Below are the code and all the weights of a small trained network. Each question names an input and a class and asks about switching units off, where a switched-off unit gives its printed mean instead of its output.

import numpy as np


def w(rows, s, z=0):
    codes = np.array(rows[::2]) - 128.0
    scale = np.full(codes.shape[1], s)
    scale[-1] = z or s
    return codes * scale


def norm(h):
    return h / np.sqrt((h * h).mean(-1, keepdims=True) + 1e-5)


def f(y):
    return y / 2 * (1 + np.tanh(0.7978845608 * (y + 0.044715 * y**3)))


def log_softmax(a):
    a = a - a.max(-1, keepdims=True)
    return a - np.log(np.exp(a).sum(-1, keepdims=True))


def net(x, mask):
    res = np.array(x, float).reshape(1, 8) / 4 @ E
    u = 0
    for l in range(3):
        y = f(norm(res) @ A[l][:, :-1].T + A[l][:, -1])
        res = res + np.where(mask[u : u + 9], y, B[l][:, -1]) @ B[l][:, :-1]
        u += 9
    return log_softmax(norm(res)[-1] @ U[:, :-1].T + U[:, -1])


A, B = {}, {}
E = w([
[136,146,105,38,42,141,212],'x0',
[127,121,123,128,134,128,133],'x1',
[126,113,122,128,140,129,141],'x2',
[121,126,135,121,136,134,130],'x3',
[119,214,89,167,168,165,171],'x4',
[130,132,129,130,125,125,127],'x5',
[127,129,131,127,126,132,125],'x6',
[246,142,122,88,205,82,118],'x7',
],0.013)
A[0] = w([
[163,127,118,160,212,124,37,85],'L0N1',
[158,43,79,142,145,128,114,105],'L0N2',
[184,133,97,72,115,132,160,8],'L0N3',
[128,61,136,149,63,148,127,182],'L0N4',
[154,93,129,137,139,118,85,3],'L0N5',
[69,90,127,234,101,190,59,113],'L0N6',
[24,120,105,139,23,179,172,86],'L0N7',
[2,100,140,238,146,83,96,206],'L0N8',
[130,225,83,198,166,202,174,190],'L0N9',
],0.0099,0.0044)
B[0] = w([
[71,118,142,208,115,38,72,225],'L0N1',
[129,106,181,136,101,155,124,149],'L0N2',
[175,121,106,100,155,197,94,170],'L0N3',
[94,103,93,109,147,104,87,195],'L0N4',
[146,157,198,117,133,76,159,132],'L0N5',
[247,102,153,68,126,125,175,212],'L0N6',
[46,124,116,155,132,70,118,255],'L0N7',
[221,175,99,27,135,207,120,247],'L0N8',
[106,172,82,168,171,123,235,247],'L0N9',
],0.011,0.0074)
A[1] = w([
[117,119,209,234,205,44,128,95],'L1N1',
[76,79,103,83,120,120,61,36],'L1N2',
[181,199,126,150,246,144,139,49],'L1N3',
[68,24,175,53,85,78,71,3],'L1N4',
[198,28,164,79,85,100,29,167],'L1N5',
[208,70,180,64,99,206,118,75],'L1N6',
[173,126,123,98,77,157,78,57],'L1N7',
[145,84,236,184,78,98,101,30],'L1N8',
[125,108,160,144,134,79,92,117],'L1N9',
],0.011,0.0059)
B[1] = w([
[88,86,105,199,158,127,73,189],'L1N1',
[147,141,149,161,74,131,107,153],'L1N2',
[149,110,113,165,94,183,114,192],'L1N3',
[192,115,135,207,90,197,156,190],'L1N4',
[88,120,165,24,175,81,103,249],'L1N5',
[111,147,19,85,149,79,53,194],'L1N6',
[132,122,101,117,145,94,105,149],'L1N7',
[121,176,185,168,181,63,246,145],'L1N8',
[111,150,158,143,126,173,217,152],'L1N9',
],0.013,0.012)
A[2] = w([
[129,88,161,147,53,128,112,1],'L2N1',
[133,78,102,100,85,111,85,4],'L2N2',
[144,111,152,137,68,146,121,69],'L2N3',
[145,84,104,220,111,161,130,172],'L2N4',
[128,163,99,200,90,183,179,61],'L2N5',
[248,144,110,80,145,205,159,138],'L2N6',
[126,131,167,199,193,72,89,105],'L2N7',
[138,68,169,141,67,142,149,37],'L2N8',
[172,164,28,190,144,149,84,170],'L2N9',
],0.015,0.0037)
B[2] = w([
[155,124,132,172,80,106,178,163],'L2N1',
[154,64,120,127,105,74,109,184],'L2N2',
[112,65,94,150,107,114,166,146],'L2N3',
[188,110,82,100,61,129,62,214],'L2N4',
[114,94,178,63,180,97,89,233],'L2N5',
[205,163,249,156,126,172,131,254],'L2N6',
[86,119,135,163,139,122,175,228],'L2N7',
[132,136,147,165,54,131,141,163],'L2N8',
[100,145,97,155,62,168,140,254],'L2N9',
],0.015,0.0085)
U = w([
[181,103,145,19,142,98,65,130],'0',
[181,196,160,138,124,219,149,255],'1',
[79,92,191,168,199,63,124,109],'2',
[95,138,52,242,138,167,98,14],'3',
[108,76,123,136,36,103,151,156],'4',
[5,164,80,85,132,134,187,59],'5',
],0.025,0.0028)

Each question gives the input, the list of numbers given to net, and the class t.
The units are the neurons (one row each of A and B). Each row of codes is followed by its name. A weight is (code - 128) times the scale printed after its matrix; where a second scale follows, it is the last column's (A, B and U).
mask holds one flag per neuron, layer by layer. A switched-off neuron (its flag False) gives its mean, the last column of its row in B, instead of its output. The means were averaged over made-up inputs and are rounded, as every weight is.
A unit's drop is (log p(t) with every unit on - log p(t) with that unit switched off) / (log p(t) with every unit on - log p(t) with every unit switched off).
The circuit of an input: a set's keep is (log p(t) with only the set's units on - log p(t) with every unit switched off) / (log p(t) with every unit on - log p(t) with every unit switched off). Starting from the 12 units with the biggest drops (on a tie, the unit counted first), units are removed one at a time, each time the one whose removal leaves the highest keep (on an exact tie, the one counted first), for as long as the keep stays at least 0.8.
circuit, biggest first: the units of the circuit, biggest drop first
unit that matters most: the unit with the biggest drop
k most important neurons: the k neurons with the biggest drops, biggest first
top k neurons in layer l: the k neurons of layer l with the biggest drops, biggest first
drop when u is switched off: that unit's drop, to one decimal
input [-6,5,7,7,-8,-7,-1,-2], class 0: circuit, biggest first => (L0N8)
input [0,-1,3,-7,6,8,-2,7], class 3: 3 most important neurons => (L0N8, L0N1, L0N6)
input [-6,2,8,-2,1,-1,8,6], class 3: top 2 neurons in layer 2 => (L2N5, L2N4)
input [-6,5,-4,-4,0,-6,-1,0], class 0: 2 most important neurons => (L0N8, L0N6)
input [-5,-6,7,8,-7,-6,6,1], class 2: top 2 neurons in layer 0 => (L0N1, L0N3)
input [-1,4,7,1,-2,-3,3,-7], class 0: 2 most important neurons => (L0N8, L0N6)
input [-2,7,-1,0,6,7,0,-8], class 1: 2 most important neurons => (L0N8, L0N6)
input [0,-4,2,-8,-7,5,-5,-4], class 0: 2 most important neurons => (L0N8, L1N5)
input [2,8,1,5,-8,-4,-6,-1], class 4: 2 most important neurons => (L1N4, L0N8)
input [5,1,-8,5,1,-7,8,7], class 1: 2 most important neurons => (L2N6, L1N5)
input [-7,7,5,4,3,-2,-3,1], class 3: 2 most important neurons => (L0N1, L1N1)
input [0,5,-2,-3,-6,8,8,-5], class 0: 4 most important neurons => (L0N8, L0N6, L1N5, L0N1)
input [-3,2,1,0,1,-4,-4,5], class 3: 2 most important neurons => (L1N1, L1N5)
input [-8,7,-2,-7,-2,-4,-5,8], class 2: unit that matters most => L0N9
input [-4,0,7,-5,5,0,-8,-5], class 1: drop when L0N5 is switched off => 0.0
input [0,2,7,-3,-2,-1,6,-2], class 0: drop when L0N8 is switched off => 2.2
input [-8,8,2,5,1,8,-1,2], class 3: drop when L0N1 is switched off => 2.4
